Here is a tiny trained network, its code and every weight. The questions are about switching its units off for an input and a class, where a switched-off unit gives its printed mean instead of its output.

import numpy as np


def w(rows, s, z=0):
    codes = np.array(rows[::2]) - 128.0
    scale = np.full(codes.shape[1], s)
    scale[-1] = z or s
    return codes * scale


def f(y):
    return y / 2 * (1 + np.tanh(0.7978845608 * (y + 0.044715 * y**3)))


def log_softmax(a):
    a = a - a.max(-1, keepdims=True)
    return a - np.log(np.exp(a).sum(-1, keepdims=True))


def net(x, mask):
    res = np.array(x, float).reshape(1, 4) / 4 @ E
    y = f(res @ A[0][:, :-1].T + A[0][:, -1])
    res = res + np.where(mask, y, B[0][:, -1]) @ B[0][:, :-1]
    return log_softmax(res[-1] @ U[:, :-1].T + U[:, -1])


A, B = {}, {}
E = w([
[148,208,108],'x0',
[254,121,118],'x1',
[125,104,85],'x2',
[136,150,239],'x3',
],0.0065)
A[0] = w([
[133,103,70,140],'n0',
[225,177,73,158],'n1',
[149,123,105,154],'n2',
[107,125,153,161],'n3',
[219,173,76,161],'n4',
[126,52,24,132],'n5',
[164,155,224,217],'n6',
[196,102,51,253],'n7',
[93,70,76,172],'n8',
[3,161,66,204],'n9',
],0.017,0.0037)
B[0] = w([
[144,111,78,163],'n0',
[196,199,185,225],'n1',
[158,123,115,145],'n2',
[96,130,144,150],'n3',
[193,192,181,219],'n4',
[127,61,35,214],'n5',
[77,43,208,237],'n6',
[225,102,77,229],'n7',
[89,99,79,185],'n8',
[52,253,91,254],'n9',
],0.04,0.0081)
U = w([
[130,55,120,74],'0',
[123,63,22,148],'1',
[220,144,167,204],'2',
[45,2,202,192],'3',
[158,198,84,6],'4',
[3,192,115,157],'5',
],0.0054,0.0022)

Each question gives the input, the list of numbers given to net, and the class t.
The units are the neurons (one row each of A and B). Each row of codes is followed by its name. A weight is (code - 128) times the scale printed after its matrix; where a second scale follows, it is the last column's (A, B and U).
mask holds one flag per neuron, in row order. A switched-off neuron (its flag False) gives its mean, the last column of its row in B, instead of its output. The means were averaged over made-up inputs and are rounded, as every weight is.
A unit's drop is (log p(t) with every unit on - log p(t) with that unit switched off) / (log p(t) with every unit on - log p(t) with every unit switched off).
unit that matters most: the unit with the biggest drop
k most important neurons: the k neurons with the biggest drops, biggest first
drop of u: that unit's drop, to one decimal
input [-8,-5,-8,-8], class 5: unit that matters most : n9
input [6,3,-2,6], class 3: 2 most important neurons : [n6, n7]
input [0,4,4,-4], class 2: 2 most important neurons : [n1, n4]
input [-6,2,5,2], class 1: 3 most important neurons : [n6, n1, n4]
input [-7,-7,4,-4], class 5: 2 most important neurons : [n9, n7]
input [4,-1,3,2], class 5: 3 most important neurons : [n7, n1, n4]
input [-3,2,-4,-3], class 1: 3 most important neurons : [n1, n4, n9]
input [8,1,-3,5], class 3: 2 most important neurons : [n6, n7]
input [2,-8,4,-2], class 5: drop of n9 : 0.1
input [4,-5,1,7], class 3: drop of n6 : 0.7
input [-7,-1,8,1], class 1: drop of n4 : 0.0
input [4,-5,-6,7], class 3: drop of n6 : 0.2
